[14, -37, 18, 8, -3, 1, 2, -2, -11, -23, -13, 8, 10, 6, -9, 8, -2, 1, -3, 1, 11, 5, -22, -3, -7, 1, 6, 8, 7, -12, 8, 2, 2, -9, 8, -7, 10, -3, 0, 5, 10, -16, 10, 5, -10, -14, -14, 4, -3, 7, -18, 0, -3, 15, -3, -7, 16, -4, 7, 0, 1, 11] => (78)/<62>
[8, -12, 15, 5, 1, -9, -3, -3, -8, -25, -19, 5, 3, 2, -10, 13, -9, -5, -3, 11, 1, 7, -25, -7, -7, 11, 11, 15, 7, -11, -1, -6, -1, -18, -4, -14, 11, 3, 3, 6, 14, -22, 20, 3, 1, -17, -19, 6, -3, -3, -23, -2, 11, 15, 6, -2, 29, -3, 15, 1, 15, 6] => (70)/<63>
[10, 10, 6, -12, -4, -2, -4, -2, -5, -19, -14, 1, 5, 1, -5, 8, -6, -4, 0, 7, 15, 5, -27, -6, -4, 14, 10, 13, 5, 4, -14, -8, 5, -15, -6, 20, 11, 1, -2, 10, 7, -11, 18, 0, 10, -19, -26, -2, 2, 2, -24, 0, -11, 13, 2, -4, 25, 4, 6, 6, 15, 1] => (70)/<59>
[9, -5, 9, -1, -1, -2, -3, 3, -8, -19, -12, 3, 4, 0, -6, 10, -5, 1, -2, 5, 7, 3, -20, -6, -4, 6, 11, 12, 4, -14, -2, -5, 3, -11, -1, -1, 10, -2, -5, 5, 8, -14, 12, 2, 6, -11, -22, 0, -1, -3, -16, 5, 9, 8, 4, 0, 17, -1, 11, 3, 11, 5] => (70)/<62>
[6, -15, 19, 9, 3, -8, -11, -6, -12, -19, -11, 5, 11, 2, -7, 5, -5, -7, -2, 8, 5, -2, -14, -2, -7, -7, 6, 5, 5, -9, -6, -2, -7, -10, 8, -3, 3, -2, 2, 1, 9, -14, 12, 1, -12, -13, -11, -1, -1, 10, -16, -6, 2, 8, 2, -3, 17, -3, 11, -2, -2, 7] => (70)/<62>
[7, -19, 16, 6, -3, -4, 5, -3, -2, -10, -13, 2, 11, 4, -6, 6, -5, -1, -1, 0, 4, 2, -18, 1, -6, -3, 1, 4, 5, -9, 0, 2, 2, -6, 3, -3, 4, -5, 3, 4, 5, -23, 14, 3, -21, -10, -4, 2, 15, -5, -14, -1, -16, 12, 1, -7, 22, -1, -2, -1, 4, 11] => (78)/<50>
[2, -30, -1, -1, 4, 15, 0, -3, -11, -17, 1, 5, 4, 2, 0, 5, 6, 10, -3, -4, 13, -2, -1, 4, -2, 9, -1, -1, 3, 6, 16, -1, 0, 4, 3, -2, 7, -8, -3, 3, -1, 3, -8, -4, 8, -2, -5, 2, -2, 7, -3, 1, -13, 1, 0, -9, -11, -1, 3, 5, 4, 6] => (74)/<59>
[5, 9, 6, -4, 2, 2, -5, -6, -9, -24, -12, 2, 4, -1, -5, 8, -2, -13, -1, 12, 7, 1, -11, -3, -4, 11, 13, 6, 7, 1, -19, -7, -5, -13, -4, 13, 7, 2, -2, 3, 8, -3, 8, -4, 17, -15, -17, -8, -1, 8, -19, -1, -2, 5, 4, 4, 13, 0, 15, 7, 17, 0] => (70)/<59>
[6, -32, 14, 12, 5, 5, 3, -3, -6, -15, -6, 5, 2, 7, -6, 3, -2, -2, 2, -1, -3, 2, -14, 3, -8, -1, -3, 4, 6, -17, 13, 3, 4, -9, 2, -11, 6, 5, 2, 3, 12, -17, 7, 5, -8, -5, 0, 8, 0, -2, -9, 1, -6, 11, -5, -2, 22, -6, 5, -3, 2, 7] => (78)/<50>
[8, -48, 6, 1, 0, 14, 9, -4, -8, -11, -1, 8, 13, 8, -4, 2, 5, 5, 0, -10, 8, 2, -16, 7, -7, 7, -3, -1, 8, 5, 20, 11, 6, 0, 8, 3, 1, 0, -3, 4, 2, -15, 2, 2, -10, -4, 4, 3, 0, 4, -3, 0, -35, 7, -1, -15, 1, -5, -3, 2, 2, 12] => (74)/<63>
[6, -13, 10, 2, -1, -14, -1, -15, -4, -21, -22, 3, 22, 1, -10, 15, -3, -22, -7, 17, 17, -7, -18, -2, -8, 14, 10, 7, 8, -2, -16, -9, -12, -15, 3, -2, 4, -3, 4, 5, 11, -19, 21, 2, -7, -20, -13, -6, 4, 6, -31, -2, -12, 8, 11, -9, 24, 1, 8, 4, 10, 8] => (70)/<62>
[4, 52, -5, -25, -6, -5, -6, 11, -6, -4, -5, -8, 10, -7, 2, 2, -2, 8, -1, 4, 14, 3, -7, -10, 5, 2, 13, 10, -2, 19, -29, -8, 6, -3, -2, 27, 3, -8, -17, 0, -8, 12, 1, -7, 20, -11, -39, -9, 2, 12, -11, 3, 17, -5, -1, 6, 0, 11, 2, 8, 14, -9] => (70)/<51>
[6, 24, 6, -12, 0, 15, -10, 1, -13, -16, 0, -2, -4, -3, -2, 1, 0, 4, 0, 5, 3, 2, -7, -1, 0, -5, 3, 3, 0, 0, -24, -8, -1, -8, -2, 27, 7, 4, -5, -3, 3, 11, 1, -6, 21, -15, -24, -8, -3, 19, -5, -2, 0, 3, -5, 6, 4, 3, 16, 8, 16, -4] => (70)/<51>
[5, -58, 17, 23, 4, 2, 9, -16, -5, -10, -5, 10, 17, 8, -6, 2, 7, -15, -1, -2, 4, -5, -6, 12, -10, -6, -5, -7, 9, -19, 13, 3, -8, -2, 12, -12, 1, -1, 6, -1, 11, -17, 4, 5, -35, -5, 19, 1, -1, 13, -8, -4, -33, 7, 3, -14, 4, -11, -5, -6, -9, 14] => (74)/<50>
[5, -18, -7, -15, 5, 30, -2, 0, -15, -30, 2, 6, -3, 2, 1, 7, 8, 20, 3, -3, 9, 2, -14, 2, 1, 29, 2, 5, 5, 17, 12, -1, 9, -1, -1, 13, 15, 5, -16, 10, 2, 17, -7, -4, 48, -7, -19, -3, -6, 13, -4, 0, -18, 3, -7, -6, -12, 0, 14, 18, 21, 2] => (74)/<59>
[11, 1, 9, -9, -2, -3, -1, -2, -8, -18, -14, 1, 18, 0, -5, 8, -2, -1, -4, 7, 18, 1, -22, -5, -3, 8, 10, 9, 4, 6, -15, -5, -3, -10, 2, 8, 6, -5, -4, 3, 1, -11, 13, 0, -2, -15, -23, -5, 2, 8, -21, 0, -8, 8, 4, -6, 14, 3, 5, 7, 12, 6] => (70)/<59>
[5, -44, -1, -2, 3, 9, 2, -13, -4, -22, -9, 8, 19, 4, -43, 11, 6, 0, -4, 3, 14, -2, -18, 3, -4, 28, 3, 4, 7, 8, 15, 5, 2, 1, 4, -2, 12, -4, -2, 6, 1, -7, 5, -1, 7, -6, -4, 0, -2, 2, -11, 1, -24, 5, 2, -16, -3, -3, 1, 6, 11, 11] => (74)/<63>
[12, -18, 18, 7, -1, -4, 2, -3, -7, -13, -8, 8, 1, 1, -7, 2, -6, -2, 1, -1, -2, 0, -22, 0, -8, -5, 4, 8, 9, -20, -1, 1, 2, -14, 0, 2, 6, 5, 2, 3, 13, -24, 15, 4, -16, -11, -4, 5, 1, 0, -13, -3, -13, 15, 1, -5, 28, -6, 4, -1, 7, 5] => (70)/<50>
[9, 31, 9, -13, -15, -2, -6, 1, -8, -10, -5, -3, 9, -3, 0, 3, -1, -4, -1, 2, 9, 3, -14, -5, 1, -2, 9, 7, -1, 4, -29, -7, 3, -10, -1, 24, 6, 0, -3, -1, 3, 0, 7, 1, 8, -16, -24, -7, 2, 12, -13, 0, -6, 6, -1, 1, 15, 11, 7, 5, 13, -2] => (70)/<51>
[2, -40, 3, 11, 1, 4, 3, -10, 0, -14, -9, 7, 10, 5, -3, 9, 6, -9, -1, 1, 7, -3, -10, 6, -5, 20, -1, -1, 7, 0, 14, -3, -2, -1, 2, -6, 3, -1, 0, 5, 3, -11, 6, 0, -5, -4, 8, 1, -1, -1, -10, -1, -23, 5, 4, -14, 3, -6, -6, 5, 8, 10] => (74)/<63>
[5, 15, 6, -3, 2, -6, -14, -3, -6, -21, -13, 0, 9, -2, -8, 13, -3, -4, -3, 15, 12, 1, -12, -6, -2, 10, 12, 10, 3, 5, -17, -10, -4, -12, -1, 5, 4, -3, -1, 2, 5, -2, 6, 1, 12, -19, -22, -4, 2, 11, -16, -1, 10, 4, 7, 0, 12, 3, 16, 9, 13, -2] => (70)/<59>
[2, -65, 16, 23, 8, 15, 4, -5, -11, -23, 1, 11, -3, 6, -4, 3, 4, 9, 0, -7, -2, -1, -10, 6, -8, -1, -2, 1, 9, -19, 34, 6, 6, -3, 6, -22, 9, 3, -2, 6, 12, -12, -2, 7, -6, 2, 6, 13, -8, 4, -2, -1, -8, 10, -4, -7, 0, -6, 8, -4, 1, 12] => (74)/<50>
[7, -57, 22, 19, 9, 7, 6, -5, -13, -17, 0, 9, 14, 5, -3, 2, 3, 4, -3, -2, 4, -4, -4, 7, -9, -17, -4, -3, 7, -18, 19, 5, -6, -2, 14, -22, -1, -4, 0, 0, 9, -11, -4, 8, -29, -2, 4, 6, -3, 14, -4, 1, -6, 4, -1, -10, -3, -5, 6, -4, -7, 11] => (78)/<50>
[6, -57, 8, 6, 0, 13, 9, -2, -7, -12, -2, 10, 8, 7, -3, 0, 5, 7, -3, -4, 4, 3, -13, 8, -6, 9, -5, 0, 10, -1, 26, 7, 8, 2, 8, -8, 7, 1, -4, 6, 4, -13, 0, 6, -8, 0, 8, 6, -1, -1, -1, 0, -28, 11, -4, -15, -1, -7, -5, -2, -2, 12] => (78)/<50>
[7, -43, 14, 18, 7, 4, 6, -4, -7, -10, -5, 10, 2, 8, -5, 1, -2, -3, 1, -3, -6, 0, -7, 5, -11, -13, -3, -4, 8, -22, 22, 7, -4, -3, 7, -14, 2, 2, 4, -1, 10, -14, 1, 5, -22, -2, 12, 4, -2, 4, 2, -3, -9, 10, 1, -5, 9, -9, 5, -5, -4, 11] => (78)/<50>
[10, 5, 5, -15, -4, 2, -5, -11, -4, -23, -13, -2, 21, 2, -5, 10, 1, -11, -3, 10, 16, 0, -22, -1, -3, 20, 7, 6, 7, 11, -25, -10, -6, -12, 1, 26, 8, -5, -5, 1, -2, 1, 9, -3, 12, -20, -21, -10, 2, 13, -22, -1, -28, 5, 3, -9, 11, 4, 10, 10, 15, 4] => (70)/<59>
[5, -44, 8, 4, 8, 27, 2, -4, -18, -24, 6, 18, -4, 8, 1, 7, 2, 11, 0, -5, -1, -2, -9, 7, -8, 7, -7, -5, 6, -7, 21, -1, 2, -2, 3, 1, 9, 10, -5, 6, 12, 0, -2, 4, 18, -2, 2, 2, -7, 15, 1, -4, -23, 7, -9, -6, -7, -6, 12, 7, 12, 6] => (74)/<63>
[0, -51, 10, 13, 7, 14, 3, -1, -9, -16, 0, 10, -10, 5, -4, 2, 1, 5, -1, -5, -4, 0, -11, 4, -6, 1, -5, 0, 9, -16, 32, 4, 2, -1, 4, -13, 13, -2, -1, 6, 8, -11, -1, 5, 0, 3, 11, 9, -6, -1, 4, 0, -9, 11, -3, -4, 1, -10, 6, -3, 2, 9] => (74)/<50>
[5, -58, 19, 23, 3, 8, 6, -8, -7, -15, 0, 10, 2, 8, -3, 2, 2, -2, 1, -3, -5, -2, -6, 12, -10, -7, -6, -3, 11, -17, 23, 5, -7, -1, 9, -19, 2, 1, 5, 1, 13, -18, 0, 7, -22, -2, 13, 6, -4, 4, -1, -1, -15, 8, -4, -10, 3, -10, 3, -6, -6, 12] => (78)/<50>
